Here is a tiny trained network, its code and every weight. The questions are about switching its units off for an input and a class, where a switched-off unit gives its printed mean instead of its output.

import numpy as np


def w(rows, s, z=0):
    codes = np.array(rows[::2]) - 128.0
    scale = np.full(codes.shape[1], s)
    scale[-1] = z or s
    return codes * scale


def norm(h):
    return h / np.sqrt((h * h).mean(-1, keepdims=True) + 1e-5)


def f(y):
    return y / 2 * (1 + np.tanh(0.7978845608 * (y + 0.044715 * y**3)))


def log_softmax(a):
    a = a - a.max(-1, keepdims=True)
    return a - np.log(np.exp(a).sum(-1, keepdims=True))


def net(x, mask):
    res = np.array(x, float).reshape(1, 5) / 4 @ E
    u = 0
    for l in range(3):
        y = f(norm(res) @ A[l][:, :-1].T + A[l][:, -1])
        res = res + np.where(mask[u : u + 6], y, B[l][:, -1]) @ B[l][:, :-1]
        u += 6
    return log_softmax(norm(res)[-1] @ U[:, :-1].T + U[:, -1])


A, B = {}, {}
E = w([
[201,145,84,102,36,18],'x0',
[168,135,80,2,163,198],'x1',
[125,133,132,126,127,125],'x2',
[119,175,64,150,209,78],'x3',
[53,85,139,74,157,84],'x4',
],0.0071)
A[0] = w([
[77,100,174,241,96,58,81],'0.n0',
[176,120,218,114,7,199,49],'0.n1',
[187,160,74,29,142,202,47],'0.n2',
[164,247,143,204,121,249,59],'0.n3',
[255,237,101,217,87,214,36],'0.n4',
[177,230,45,179,200,116,2],'0.n5',
],0.0066,0.0047)
B[0] = w([
[140,171,50,105,87,203,253],'0.n0',
[138,193,197,108,125,100,223],'0.n1',
[128,164,52,209,22,199,244],'0.n2',
[53,62,155,154,179,133,217],'0.n3',
[12,48,89,74,58,22,241],'0.n4',
[128,215,163,127,212,71,169],'0.n5',
],0.011,0.0029)
A[1] = w([
[150,103,206,108,94,151,2],'1.n0',
[29,66,92,40,116,88,147],'1.n1',
[175,129,99,49,165,165,62],'1.n2',
[150,145,83,162,206,138,119],'1.n3',
[130,174,92,155,179,93,53],'1.n4',
[71,138,145,254,77,96,80],'1.n5',
],0.0088,0.0044)
B[1] = w([
[45,198,150,144,99,89,129],'1.n0',
[47,84,73,212,103,82,255],'1.n1',
[131,173,116,222,33,147,135],'1.n2',
[108,160,226,123,109,122,158],'1.n3',
[127,254,132,172,61,72,138],'1.n4',
[193,129,49,142,69,248,195],'1.n5',
],0.0088,0.0049)
A[2] = w([
[154,183,121,160,160,75,83],'2.n0',
[100,91,198,93,36,160,96],'2.n1',
[235,105,115,116,67,8,33],'2.n2',
[117,117,199,165,176,177,31],'2.n3',
[167,104,203,124,84,154,5],'2.n4',
[146,154,67,84,139,192,120],'2.n5',
],0.011,0.0026)
B[2] = w([
[119,145,166,115,110,113,150],'2.n0',
[131,180,109,197,147,41,247],'2.n1',
[120,36,195,57,225,209,253],'2.n2',
[178,107,146,12,209,142,171],'2.n3',
[89,191,140,161,135,100,143],'2.n4',
[202,143,119,147,105,122,206],'2.n5',
],0.011,0.0049)
U = w([
[215,149,40,135,75,200,146],'0',
[40,23,62,151,145,53,50],'1',
[164,42,184,50,224,167,255],'2',
[120,234,208,108,158,9,86],'3',
],0.013,0.0033)

Each question gives the input, the list of numbers given to net, and the class t.
The units are the neurons (one row each of A and B). Each row of codes is followed by its name. A weight is (code - 128) times the scale printed after its matrix; where a second scale follows, it is the last column's (A, B and U).
mask holds one flag per neuron, layer by layer. A switched-off neuron (its flag False) gives its mean, the last column of its row in B, instead of its output. The means were averaged over made-up inputs and are rounded, as every weight is.
A unit's drop is (log p(t) with every unit on - log p(t) with that unit switched off) / (log p(t) with every unit on - log p(t) with every unit switched off).
The circuit of an input: a set's keep is (log p(t) with only the set's units on - log p(t) with every unit switched off) / (log p(t) with every unit on - log p(t) with every unit switched off). Starting from the 12 units with the biggest drops (on a tie, the unit counted first), units are removed one at a time, each time the one whose removal leaves the highest keep (on an exact tie, the one counted first), for as long as the keep stays at least 0.8.
units of the circuit, in order: the units of the circuit, biggest drop first
most important unit: the unit with the biggest drop
k most important neurons: the k neurons with the biggest drops, biggest first
top k neurons in layer l: the k neurons of layer l with the biggest drops, biggest first
input [2,-2,4,7,6], class 3: units of the circuit, in order	(0.n4 1.n4)
input [-4,2,-4,-6,5], class 3: most important neuron	(0.n4)
input [8,-1,-8,7,5], class 2: 2 most important neurons	(2.n2 0.n4)
input [-5,7,1,1,8], class 1: 2 most important neurons	(1.n1 0.n0)
input [-4,-2,6,5,-6], class 1: top 2 neurons in layer 0	(0.n4 0.n3)
input [6,5,8,-8,5], class 3: top 2 neurons in layer 0	(0.n4 0.n1)
input [-5,-3,7,8,3], class 3: units of the circuit, in order	(1.n4 0.n4)
input [-6,-5,1,3,-4], class 2: 2 most important neurons	(0.n3 0.n2)
input [5,8,1,-4,5], class 0: 2 most important neurons	(0.n4 0.n2)
input [-7,7,6,5,6], class 0: top 2 neurons in layer 2	(2.n2 2.n5)
input [-7,4,2,-1,-8], class 1: units of the circuit, in order	(0.n4 0.n3)
input [-8,-1,4,7,-7], class 2: 2 most important neurons	(0.n3 2.n3)
input [-6,-1,-5,1,2], class 2: units of the circuit, in order	(0.n4 2.n3)
input [-8,-2,-6,8,-6], class 2: top 2 neurons in layer 2	(2.n3 2.n1)
input [-3,-6,6,2,-5], class 0: most important unit	1.n5
input [-7,-5,4,5,2], class 2: units of the circuit, in order	(0.n4 2.n3)
input [3,-7,-4,7,6], class 0: units of the circuit, in order	(1.n5 0.n4)
input [8,5,-1,-2,7], class 2: 4 most important neurons	(2.n2 0.n4 0.n3 2.n1)
input [4,-4,3,-2,-1], class 0: 4 most important neurons	(0.n0 0.n5 1.n5 2.n5)
input [8,4,2,4,-5], class 2: units of the circuit, in order	(2.n2)
input [-5,8,0,6,6], class 0: 2 most important neurons	(0.n4 0.n3)
input [-3,6,0,-6,2], class 0: 2 most important neurons	(0.n2 0.n4)
